Here is a tiny trained network, its code and every weight. The questions are about switching its units off for an input and a target symbol, where a switched-off unit gives its printed mean instead of its output.

import numpy as np


def w(rows, s, z=0):
    codes = np.array(rows[::2]) - 128.0
    scale = np.full(codes.shape[1], s)
    scale[-1] = z or s
    return codes * scale


def norm(h):
    return h / np.sqrt((h * h).mean(-1, keepdims=True) + 1e-5)


def softmax(a):
    e = np.exp(a - a.max(-1, keepdims=True))
    return e / e.sum(-1, keepdims=True)


def log_softmax(a):
    a = a - a.max(-1, keepdims=True)
    return a - np.log(np.exp(a).sum(-1, keepdims=True))


def net(x, mask):
    ids = ['βγδεηθλμξπτω'.index(c) for c in x.split()]
    T = len(ids)
    res = E[ids] + P[:T]
    u = 0
    for l in range(3):
        r = norm(res)
        for j in range(2):
            rows = slice(2 * j, 2 * j + 2)
            q, k, v = (r @ M[l][rows].T for M in (Q, K, V))
            z = softmax(np.where(np.tri(T) > 0, q @ k.T / 2**0.5, -1e9)) @ v
            o = O[l][rows]
            res = res + np.where(mask[u + j], z, o[:, -1]) @ o[:, :-1]
        u += 2
    return log_softmax(norm(res)[-1] @ U[:, :-1].T + U[:, -1])


Q, K, V, O = {}, {}, {}, {}
E = w([
[154,140,74,165,83,155,137,99,107,146,86],'β',
[138,143,65,178,80,149,154,111,96,109,96],'γ',
[75,185,129,157,52,167,117,106,125,119,105],'δ',
[143,125,133,163,104,136,131,98,138,160,90],'ε',
[118,112,165,173,91,77,167,85,109,120,117],'η',
[129,215,206,123,119,88,113,96,164,90,178],'θ',
[164,113,91,192,86,130,103,93,171,87,174],'λ',
[100,135,156,216,89,132,130,72,192,158,119],'μ',
[126,98,189,145,53,55,77,82,81,104,150],'ξ',
[112,127,128,99,202,143,113,126,121,99,114],'π',
[178,87,117,154,117,172,3,88,64,178,176],'τ',
[154,167,181,175,150,171,158,81,20,200,178],'ω',
],0.028)
P = w([
[140,177,67,193,177,7,107,147,84,189,106],'0',
[185,161,135,194,52,118,156,12,132,154,86],'1',
[113,120,148,183,63,122,134,50,110,143,126],'2',
[117,83,181,223,74,135,157,165,134,143,139],'3',
[96,84,180,217,92,139,151,139,137,153,159],'4',
[52,73,160,196,82,167,136,61,130,155,212],'5',
],0.014)
Q[0] = w([
[105,188,172,177,27,158,75,111,190,169,150],'0.h1',
[30,163,83,43,157,198,103,173,122,82,156],'0.h1',
[95,172,103,127,173,137,84,43,46,187,175],'0.h2',
[110,107,115,124,147,117,136,1,165,62,87],'0.h2',
],0.0062)
K[0] = w([
[151,55,110,78,169,92,150,254,155,144,128],'0.h1',
[128,128,115,172,157,112,178,37,107,87,89],'0.h1',
[90,68,139,154,116,145,156,189,134,173,196],'0.h2',
[119,159,143,188,142,121,94,230,128,142,163],'0.h2',
],0.0075)
V[0] = w([
[144,125,126,47,122,184,112,38,98,105,121],'0.h1',
[130,134,90,49,79,85,151,254,145,173,136],'0.h1',
[154,121,161,146,86,205,199,176,170,63,99],'0.h2',
[218,230,91,146,81,143,140,133,108,198,198],'0.h2',
],0.0075)
O[0] = w([
[85,83,172,1,113,123,128,185,122,161,143,103],'0.h1',
[197,210,81,123,104,105,117,57,54,106,215,2],'0.h1',
[7,148,52,118,159,107,106,106,106,172,212,52],'0.h2',
[146,189,125,193,215,82,105,248,111,83,160,157],'0.h2',
],0.0098,0.0092)
Q[1] = w([
[206,119,159,124,144,170,144,95,149,97,78],'1.h1',
[124,101,183,189,216,180,92,88,109,53,105],'1.h1',
[138,116,79,12,154,120,160,85,165,156,148],'1.h2',
[146,111,113,141,195,124,84,91,107,50,88],'1.h2',
],0.011)
K[1] = w([
[148,99,185,141,193,189,106,115,98,134,165],'1.h1',
[122,40,175,122,181,213,132,117,115,170,254],'1.h1',
[118,162,103,68,172,126,102,131,146,66,7],'1.h2',
[115,165,115,134,161,49,109,213,127,163,156],'1.h2',
],0.01)
V[1] = w([
[175,137,134,128,204,212,38,112,63,244,135],'1.h1',
[175,147,120,57,250,65,179,131,173,73,89],'1.h1',
[160,93,76,84,110,152,3,147,217,38,116],'1.h2',
[117,142,157,60,204,198,218,104,131,125,140],'1.h2',
],0.012)
O[1] = w([
[133,120,151,184,59,125,114,151,92,6,135,153],'1.h1',
[89,141,87,131,71,164,38,79,113,141,158,136],'1.h1',
[176,104,115,82,101,142,191,121,204,104,160,65],'1.h2',
[102,162,120,122,116,60,125,199,157,161,81,11],'1.h2',
],0.017,0.012)
Q[2] = w([
[150,117,99,166,249,131,197,208,65,104,103],'2.h1',
[109,71,144,30,132,100,114,204,185,70,37],'2.h1',
[118,80,111,131,169,47,219,219,151,131,160],'2.h2',
[231,190,184,192,173,142,72,10,85,141,140],'2.h2',
],0.012)
K[2] = w([
[117,134,213,175,92,112,163,105,137,138,195],'2.h1',
[223,157,79,144,79,117,167,132,94,145,70],'2.h1',
[137,104,179,78,175,132,162,175,147,118,107],'2.h2',
[150,72,226,237,79,86,112,119,127,190,255],'2.h2',
],0.016)
V[2] = w([
[66,121,215,63,162,245,84,152,158,98,63],'2.h1',
[130,208,215,155,85,87,156,104,168,157,211],'2.h1',
[200,75,153,69,127,73,81,145,60,132,137],'2.h2',
[200,87,148,140,147,63,143,118,205,182,34],'2.h2',
],0.013)
O[2] = w([
[94,63,139,224,185,223,73,92,104,122,154,254],'2.h1',
[180,183,157,157,106,95,126,180,150,188,168,81],'2.h1',
[173,188,158,122,73,106,192,87,48,182,176,61],'2.h2',
[138,113,79,154,84,8,93,121,151,119,141,58],'2.h2',
],0.014,0.0079)
U = w([
[169,143,92,178,150,124,93,93,79,88,178,254],'β',
[161,117,221,103,233,196,183,148,152,139,2,62],'γ',
[124,113,93,147,150,87,118,162,207,119,50,100],'δ',
[28,61,109,72,78,181,129,86,132,179,152,198],'ε',
[182,173,126,112,118,165,111,193,134,214,145,118],'η',
[187,70,162,104,76,150,169,182,124,55,160,56],'θ',
[136,117,135,110,157,99,147,77,71,199,49,29],'λ',
[175,124,49,104,138,155,180,136,169,129,186,108],'μ',
[166,118,86,89,155,145,135,163,97,130,126,69],'ξ',
[150,94,159,86,104,111,196,79,82,218,161,98],'π',
[86,148,170,144,99,99,87,208,44,112,73,48],'τ',
[143,143,32,71,170,133,183,140,73,109,99,89],'ω',
],0.0075,0.0086)

Each question gives the input, a string of symbols that net reads in full, and the target symbol t.
The units are the heads (2 rows each of Q, K, V and O). Each row of codes is followed by its name. A weight is (code - 128) times the scale printed after its matrix; where a second scale follows, it is the last column's (O and U).
mask holds one flag per head, layer by layer. A switched-off head (its flag False) gives its mean, the last column of its rows in O, instead of its output. The means were averaged over made-up inputs and are rounded, as every weight is.
A unit's drop is (log p(t) with every unit on - log p(t) with that unit switched off) / (log p(t) with every unit on - log p(t) with every unit switched off).
The circuit of an input: a set's keep is (log p(t) with only the set's units on - log p(t) with every unit switched off) / (log p(t) with every unit on - log p(t) with every unit switched off). Starting from all 6 units, units are removed one at a time, each time the one whose removal leaves the highest keep (on an exact tie, the one counted first), for as long as the keep stays at least 0.8.
circuit, biggest first: the units of the circuit, biggest drop first
most important unit: the unit with the biggest drop
heads that matter: for each layer, one digit per head in row order, 1 if its drop is at least 0.15 and else 0, layers parted by /
drop of u: that unit's drop, to one decimal
input π π ξ π π ω, target τ: circuit, biggest first	1.h2
input γ δ γ, target γ: heads that matter	11 / 11 / 11
input π δ γ μ δ δ, target δ: heads that matter	00 / 10 / 01
input π π θ δ δ, target γ: circuit, biggest first	0.h2, 1.h1
input θ ε δ, target η: circuit, biggest first	2.h1, 1.h1, 0.h1
input π π δ θ, target ε: heads that matter	00 / 10 / 00
input π δ π τ π, target θ: heads that matter	00 / 10 / 00
input δ π δ ε β ξ, target π: circuit, biggest first	1.h1, 2.h2
input ε δ μ δ, target δ: heads that matter	00 / 10 / 11
input δ ω π π π, target δ: heads that matter	11 / 01 / 11
input π π β π, target δ: heads that matter	11 / 01 / 01
input ε μ π ξ δ ε, target γ: heads that matter	11 / 11 / 00
input λ δ μ, target δ: heads that matter	00 / 10 / 11
input π π τ ω β, target τ: most important unit	1.h2
input ε π π τ, target θ: circuit, biggest first	1.h1, 1.h2
input ξ δ δ δ, target γ: heads that matter	10 / 11 / 00
input γ δ β, target γ: heads that matter	11 / 11 / 11
input ω π ω ε, target τ: heads that matter	00 / 11 / 00
input ω π ω π, target τ: heads that matter	00 / 01 / 00
input β π μ τ θ θ, target θ: circuit, biggest first	1.h1
input δ ξ δ, target π: drop of 0.h2	-0.1
input γ ω ε, target τ: drop of 1.h1	0.1
input π π π π π, target ε: drop of 0.h2	0.4
input ε δ π θ, target ε: drop of 1.h1	0.4
